Here is a tiny trained network, its code and every weight. The questions are about switching its units off for an input and a target symbol, where a switched-off unit gives its printed mean instead of its output.

import numpy as np


def w(rows, s, z=0):
    codes = np.array(rows[::2]) - 128.0
    scale = np.full(codes.shape[1], s)
    scale[-1] = z or s
    return codes * scale


def softmax(a):
    e = np.exp(a - a.max(-1, keepdims=True))
    return e / e.sum(-1, keepdims=True)


def log_softmax(a):
    a = a - a.max(-1, keepdims=True)
    return a - np.log(np.exp(a).sum(-1, keepdims=True))


def net(x, mask):
    ids = ['ΔΘΠΩαβγεζμστφ'.index(c) for c in x.split()]
    T = len(ids)
    res = E[ids] + P[:T]
    u = 0
    for l in range(2):
        r = res
        for j in range(3):
            rows = slice(3 * j, 3 * j + 3)
            q, k, v = (r @ M[l][rows].T for M in (Q, K, V))
            z = softmax(np.where(np.tri(T) > 0, q @ k.T / 3**0.5, -1e9)) @ v
            o = O[l][rows]
            res = res + np.where(mask[u + j], z, o[:, -1]) @ o[:, :-1]
        u += 3
    return log_softmax(res[-1] @ U[:, :-1].T + U[:, -1])


Q, K, V, O = {}, {}, {}, {}
E = w([
[142,112,119,81,106,74,91,156,55],'Δ',
[121,132,115,156,128,107,128,73,78],'Θ',
[109,105,97,137,128,89,117,87,61],'Π',
[92,121,100,151,129,103,127,56,100],'Ω',
[132,121,124,118,98,85,93,95,112],'α',
[83,118,74,14,144,142,103,118,164],'β',
[100,175,176,172,144,145,132,59,128],'γ',
[214,185,132,122,85,197,144,195,18],'ε',
[54,224,85,205,33,6,193,203,130],'ζ',
[120,97,202,123,149,81,143,49,61],'μ',
[168,115,196,155,94,121,70,98,107],'σ',
[5,148,100,139,223,181,197,79,16],'τ',
[124,135,94,233,100,255,73,101,161],'φ',
],0.016)
P = w([
[255,199,55,170,209,129,57,72,54],'0',
[160,205,123,125,138,113,18,94,69],'1',
[123,174,123,118,112,113,35,119,76],'2',
[110,141,126,109,97,105,75,116,83],'3',
[95,118,124,102,68,114,112,116,83],'4',
[88,95,136,99,54,118,142,109,90],'5',
[68,77,139,89,34,135,171,101,103],'6',
[67,70,156,83,23,137,189,96,114],'7',
[63,61,167,75,13,145,210,86,127],'8',
],0.0098)
Q[0] = w([
[170,198,80,89,106,165,99,82,115],'L0H0',
[130,113,166,135,4,42,65,96,60],'L0H0',
[126,160,138,171,96,160,125,119,107],'L0H0',
[100,159,98,93,137,130,150,148,81],'L0H1',
[192,16,179,148,176,151,183,111,127],'L0H1',
[143,179,200,119,109,85,151,73,73],'L0H1',
[187,98,134,159,124,126,185,247,165],'L0H2',
[166,83,137,132,182,148,120,128,183],'L0H2',
[149,75,166,132,128,38,104,196,115],'L0H2',
],0.011)
K[0] = w([
[161,118,92,140,97,98,100,136,158],'L0H0',
[145,11,163,131,13,169,154,132,179],'L0H0',
[143,137,151,171,102,125,173,116,144],'L0H0',
[86,139,100,99,97,128,211,165,113],'L0H1',
[114,2,177,118,103,202,94,101,122],'L0H1',
[139,124,188,81,169,100,163,135,107],'L0H1',
[190,209,143,53,139,118,109,138,17],'L0H2',
[148,23,202,69,173,202,107,98,92],'L0H2',
[178,111,129,91,171,53,45,129,80],'L0H2',
],0.0099)
V[0] = w([
[210,75,149,98,117,60,108,136,60],'L0H0',
[24,168,145,141,115,110,217,106,35],'L0H0',
[188,95,176,227,101,108,104,99,112],'L0H0',
[81,85,133,155,75,106,185,156,149],'L0H1',
[151,59,144,22,156,126,252,137,141],'L0H1',
[132,100,150,225,62,187,66,45,158],'L0H1',
[100,218,63,181,163,122,182,111,207],'L0H2',
[144,117,137,148,80,114,196,169,130],'L0H2',
[70,111,93,136,136,134,112,3,181],'L0H2',
],0.0069)
O[0] = w([
[194,90,208,96,190,96,97,61,144,169],'L0H0',
[84,221,255,69,70,84,64,75,195,177],'L0H0',
[87,93,137,125,194,86,45,218,41,162],'L0H0',
[137,225,135,170,184,85,143,126,73,73],'L0H1',
[155,55,91,120,218,163,175,151,91,2],'L0H1',
[70,126,161,75,90,39,143,143,152,138],'L0H1',
[210,154,195,23,233,187,128,71,128,165],'L0H2',
[167,210,115,36,170,55,114,103,171,101],'L0H2',
[232,19,88,208,126,119,78,198,90,160],'L0H2',
],0.006,0.0077)
Q[1] = w([
[118,116,144,108,76,199,53,65,38],'L1H0',
[92,122,93,38,215,52,206,147,254],'L1H0',
[171,110,97,166,78,159,232,64,142],'L1H0',
[177,110,77,152,133,150,163,204,146],'L1H1',
[165,56,70,140,156,102,233,163,236],'L1H1',
[87,53,156,183,184,120,127,142,103],'L1H1',
[117,73,102,50,63,113,101,138,108],'L1H2',
[119,231,135,63,128,93,137,99,122],'L1H2',
[142,145,151,201,113,96,77,129,86],'L1H2',
],0.0099)
K[1] = w([
[122,200,143,135,180,45,173,160,190],'L1H0',
[152,124,69,44,180,146,56,87,84],'L1H0',
[73,77,141,98,71,145,229,133,215],'L1H0',
[110,61,124,106,121,165,120,114,151],'L1H1',
[119,99,106,43,105,171,155,143,166],'L1H1',
[170,106,183,126,75,177,136,129,98],'L1H1',
[139,88,122,85,123,96,168,139,156],'L1H2',
[97,117,203,140,125,122,246,158,78],'L1H2',
[144,120,112,189,114,86,71,96,108],'L1H2',
],0.012)
V[1] = w([
[179,183,111,158,177,110,127,131,141],'L1H0',
[127,126,156,170,93,132,200,94,120],'L1H0',
[194,154,188,150,149,201,66,97,117],'L1H0',
[148,94,98,85,144,149,86,125,210],'L1H1',
[128,165,86,154,95,116,131,154,101],'L1H1',
[168,136,143,173,127,169,84,150,78],'L1H1',
[1,74,96,79,207,136,101,104,132],'L1H2',
[173,82,211,85,187,152,96,122,190],'L1H2',
[99,182,171,145,177,215,150,131,57],'L1H2',
],0.0097)
O[1] = w([
[100,107,82,148,182,111,174,180,87,93],'L1H0',
[123,137,86,111,162,165,77,139,127,104],'L1H0',
[162,112,104,162,106,139,197,87,93,254],'L1H0',
[56,207,200,57,141,109,100,134,116,15],'L1H1',
[144,122,164,167,133,137,177,155,122,207],'L1H1',
[135,101,168,93,70,164,142,85,90,218],'L1H1',
[137,172,177,214,96,106,111,148,2,122],'L1H2',
[135,101,235,142,144,133,195,128,141,87],'L1H2',
[115,114,171,61,95,97,84,194,106,110],'L1H2',
],0.0097,0.0074)
U = w([
[215,104,92,148,126,233,147,54,62,178],'Δ',
[1,150,147,68,8,115,156,88,145,176],'Θ',
[5,162,182,47,58,121,79,113,180,111],'Π',
[131,222,109,66,161,129,66,99,172,217],'Ω',
[87,55,136,78,107,157,177,165,162,89],'α',
[171,98,106,160,172,133,129,151,122,124],'β',
[126,135,111,124,109,162,143,137,112,22],'γ',
[126,141,129,113,122,154,145,115,119,30],'ε',
[98,81,47,191,137,171,154,220,93,139],'ζ',
[96,114,125,150,118,155,181,152,140,104],'μ',
[141,173,144,139,120,111,101,180,80,103],'σ',
[134,135,110,131,117,157,141,121,111,2],'τ',
[192,200,181,183,159,180,170,119,142,67],'φ',
],0.0063,0.0083)

Each question gives the input, a string of symbols that net reads in full, and the target symbol t.
The units are the heads (3 rows each of Q, K, V and O). Each row of codes is followed by its name. A weight is (code - 128) times the scale printed after its matrix; where a second scale follows, it is the last column's (O and U).
mask holds one flag per head, layer by layer. A switched-off head (its flag False) gives its mean, the last column of its rows in O, instead of its output. The means were averaged over made-up inputs and are rounded, as every weight is.
A unit's drop is (log p(t) with every unit on - log p(t) with that unit switched off) / (log p(t) with every unit on - log p(t) with every unit switched off).
The circuit of an input: a set's keep is (log p(t) with only the set's units on - log p(t) with every unit switched off) / (log p(t) with every unit on - log p(t) with every unit switched off). Starting from all 6 units, units are removed one at a time, each time the one whose removal leaves the highest keep (on an exact tie, the one counted first), for as long as the keep stays at least 0.8.
units of the circuit, in order: the units of the circuit, biggest drop first
unit that matters most: the unit with the biggest drop
heads that matter: for each layer, one digit per head in row order, 1 if its drop is at least 0.15 and else 0, layers parted by /
input α Θ β, target Δ: units of the circuit, in order => [L1H2; L0H0]
input β ε τ τ β α Θ γ β, target Π: heads that matter => 111 / 110
input σ φ ε β γ φ ζ, target ζ: heads that matter => 101 / 011
input α β Π β Θ α β ζ, target Ω: units of the circuit, in order => [L1H2; L1H1; L0H2]
input ζ β Δ, target Ω: heads that matter => 001 / 001
input ε β Ω ε, target Θ: heads that matter => 001 / 000
input ζ φ σ Ω, target ζ: unit that matters most => L1H0
input ζ Δ β ε Θ τ Θ, target σ: heads that matter => 001 / 001
input ε β ε μ σ ζ γ ε α, target α: units of the circuit, in order => [L1H2; L1H1; L0H2; L0H1]
input φ β ζ β γ, target Ω: heads that matter => 001 / 101
input σ Π γ ε ζ α, target Ω: units of the circuit, in order => [L0H2; L1H2]
input β γ γ, target Θ: units of the circuit, in order => [L0H1; L1H1]
input β β ε β Π ε β ε, target Π: units of the circuit, in order => [L0H2; L1H0]
input φ β β ζ, target Ω: units of the circuit, in order => [L1H2; L0H1]
input β ε γ Θ Π ζ ε Δ, target Ω: heads that matter => 101 / 001
input γ ε β ε τ β β, target Π: unit that matters most => L0H0
input γ ε β μ Δ Θ ζ φ ε, target ζ: units of the circuit, in order => [L0H1; L1H1; L1H0]
input Π τ τ Δ β Ω Θ τ, target Π: units of the circuit, in order => [L0H0; L1H0]
input Δ β Ω μ ζ β β, target Ω: units of the circuit, in order => [L0H2; L0H1]
input Ω τ Ω φ τ γ φ ζ β, target ζ: unit that matters most => L1H1
input ε ε β ε α Π φ ζ, target ζ: units of the circuit, in order => [L1H1; L0H1]
input σ α ζ ζ μ ζ β, target φ: units of the circuit, in order => [L0H1; L0H2; L1H2; L1H1]
input γ ζ Ω, target Ω: units of the circuit, in order => [L1H2; L0H2]
input ε α ε, target Θ: heads that matter => 001 / 010
input σ ε β Ω τ Δ γ α, target Δ: units of the circuit, in order => [L0H2; L1H2]
input φ Δ β μ α β τ ζ, target σ: heads that matter => 011 / 011
input Π Ω β β ε β ζ β Θ, target Ω: heads that matter => 101 / 001
input β α γ α β ζ τ α, target σ: heads that matter => 001 / 011
